Below are the code and all the weights of a small trained network. Each question names an input and a class and asks about switching units off, where a switched-off unit gives its printed mean instead of its output.

import numpy as np


def w(rows, s, z=0):
    codes = np.array(rows[::2]) - 128.0
    scale = np.full(codes.shape[1], s)
    scale[-1] = z or s
    return codes * scale


def f(y):
    return y / 2 * (1 + np.tanh(0.7978845608 * (y + 0.044715 * y**3)))


def log_softmax(a):
    a = a - a.max(-1, keepdims=True)
    return a - np.log(np.exp(a).sum(-1, keepdims=True))


def net(x, mask):
    res = np.array(x, float).reshape(1, 6) / 4 @ E
    y = f(res @ A[0][:, :-1].T + A[0][:, -1])
    res = res + np.where(mask, y, B[0][:, -1]) @ B[0][:, :-1]
    return log_softmax(res[-1] @ U[:, :-1].T + U[:, -1])


A, B = {}, {}
E = w([
[108,41,100,102,76,47,210,187,139],'x0',
[126,124,126,132,126,128,111,144,141],'x1',
[228,7,103,167,130,147,73,109,46],'x2',
[125,123,128,130,127,132,119,135,137],'x3',
[55,113,85,96,239,33,80,115,81],'x4',
[131,130,128,128,127,126,131,127,124],'x5',
],0.012)
A[0] = w([
[145,107,127,129,70,87,146,166,125,129],'neuron 0',
[92,51,127,115,61,63,182,154,130,167],'neuron 1',
[121,97,115,120,98,94,160,148,129,153],'neuron 2',
[103,76,132,123,121,86,170,140,168,116],'neuron 3',
[112,162,118,145,166,135,129,133,118,127],'neuron 4',
[149,194,128,127,159,178,71,110,109,245],'neuron 5',
[185,97,133,132,89,183,120,129,127,140],'neuron 6',
[130,141,134,128,140,145,117,121,119,182],'neuron 7',
[140,70,116,129,251,58,78,121,83,35],'neuron 8',
[165,105,129,123,146,100,120,111,83,116],'neuron 9',
[90,195,123,120,171,47,122,150,150,95],'neuron 10',
[130,211,130,129,84,128,177,130,147,165],'neuron 11',
[55,171,124,109,167,109,142,130,151,171],'neuron 12',
[48,154,129,132,166,107,134,139,123,116],'neuron 13',
[68,173,137,125,180,71,127,124,140,151],'neuron 14',
[99,219,140,124,54,150,173,149,208,210],'neuron 15',
[241,103,134,150,76,164,143,139,112,118],'neuron 16',
],0.018,0.011)
B[0] = w([
[183,124,158,123,144,90,121,111,140,178],'neuron 0',
[131,108,73,77,103,100,167,158,157,226],'neuron 1',
[137,102,106,108,128,101,141,126,135,178],'neuron 2',
[86,137,92,126,69,126,160,135,106,179],'neuron 3',
[122,99,150,117,147,115,103,124,132,150],'neuron 4',
[106,141,181,190,162,198,105,86,101,220],'neuron 5',
[125,147,93,133,93,180,140,94,133,199],'neuron 6',
[128,133,154,125,146,146,124,115,120,155],'neuron 7',
[150,128,136,145,156,121,137,254,81,208],'neuron 8',
[151,132,123,125,126,159,130,173,125,167],'neuron 9',
[76,123,120,125,102,111,138,62,130,186],'neuron 10',
[133,110,131,110,166,152,129,213,115,201],'neuron 11',
[91,143,144,128,154,84,137,88,151,198],'neuron 12',
[88,126,120,137,114,109,113,89,151,175],'neuron 13',
[119,143,163,108,177,103,124,85,160,193],'neuron 14',
[163,125,129,158,146,116,123,247,66,255],'neuron 15',
[177,118,140,118,99,137,106,59,159,223],'neuron 16',
],0.033,0.029)
U = w([
[113,162,151,222,175,186,82,197,34,252],'0',
[136,96,63,123,113,92,158,237,93,205],'1',
[49,176,177,187,177,96,78,48,146,51],'2',
[2,128,56,100,117,66,177,89,169,28],'3',
[146,156,107,199,56,251,80,37,123,109],'4',
[199,93,66,111,18,122,125,65,200,69],'5',
],0.0081,0.0034)

Each question gives the input, the list of numbers given to net, and the class t.
The units are the neurons (one row each of A and B). Each row of codes is followed by its name. A weight is (code - 128) times the scale printed after its matrix; where a second scale follows, it is the last column's (A, B and U).
mask holds one flag per neuron, in row order. A switched-off neuron (its flag False) gives its mean, the last column of its row in B, instead of its output. The means were averaged over made-up inputs and are rounded, as every weight is.
A unit's drop is (log p(t) with every unit on - log p(t) with that unit switched off) / (log p(t) with every unit on - log p(t) with every unit switched off).
The circuit of an input: a set's keep is (log p(t) with only the set's units on - log p(t) with every unit switched off) / (log p(t) with every unit on - log p(t) with every unit switched off). Starting from the 12 units with the biggest drops (on a tie, the unit counted first), units are removed one at a time, each time the one whose removal leaves the highest keep (on an exact tie, the one counted first), for as long as the keep stays at least 0.8.
units of the circuit, in order: the units of the circuit, biggest drop first
top k neurons: the k neurons with the biggest drops, biggest first
drop when u is switched off: that unit's drop, to one decimal
input [-7,5,1,-5,-6,5], class 4: top 3 neurons => [neuron 16; neuron 8; neuron 6]
input [-5,-6,0,-5,5,-1], class 2: top neuron => [neuron 15]
input [1,-4,3,-2,0,-8], class 5: top 4 neurons => [neuron 15; neuron 5; neuron 11; neuron 8]
input [0,-3,0,1,-1,-8], class 0: top 2 neurons => [neuron 1; neuron 16]
input [4,3,1,-5,-1,0], class 5: top 2 neurons => [neuron 15; neuron 8]
input [0,-1,-8,1,2,6], class 2: top 2 neurons => [neuron 1; neuron 14]
input [1,0,0,5,6,-6], class 3: top 2 neurons => [neuron 15; neuron 5]
input [-2,-1,1,2,0,1], class 4: top 2 neurons => [neuron 15; neuron 8]
input [1,-2,4,3,0,0], class 5: top 2 neurons => [neuron 15; neuron 5]
input [4,4,-6,-8,1,6], class 3: drop when neuron 12 is switched off => 0.3
input [-5,-7,-1,1,3,4], class 2: drop when neuron 15 is switched off => 0.1
input [-7,4,-6,4,7,1], class 2: drop when neuron 16 is switched off => 0.0
input [-4,-5,0,5,2,-2], class 2: top 2 neurons => [neuron 15; neuron 11]
input [5,-7,1,-1,-3,-5], class 5: units of the circuit, in order => [neuron 8]
input [-4,3,3,1,0,3], class 4: drop when neuron 15 is switched off => 0.8
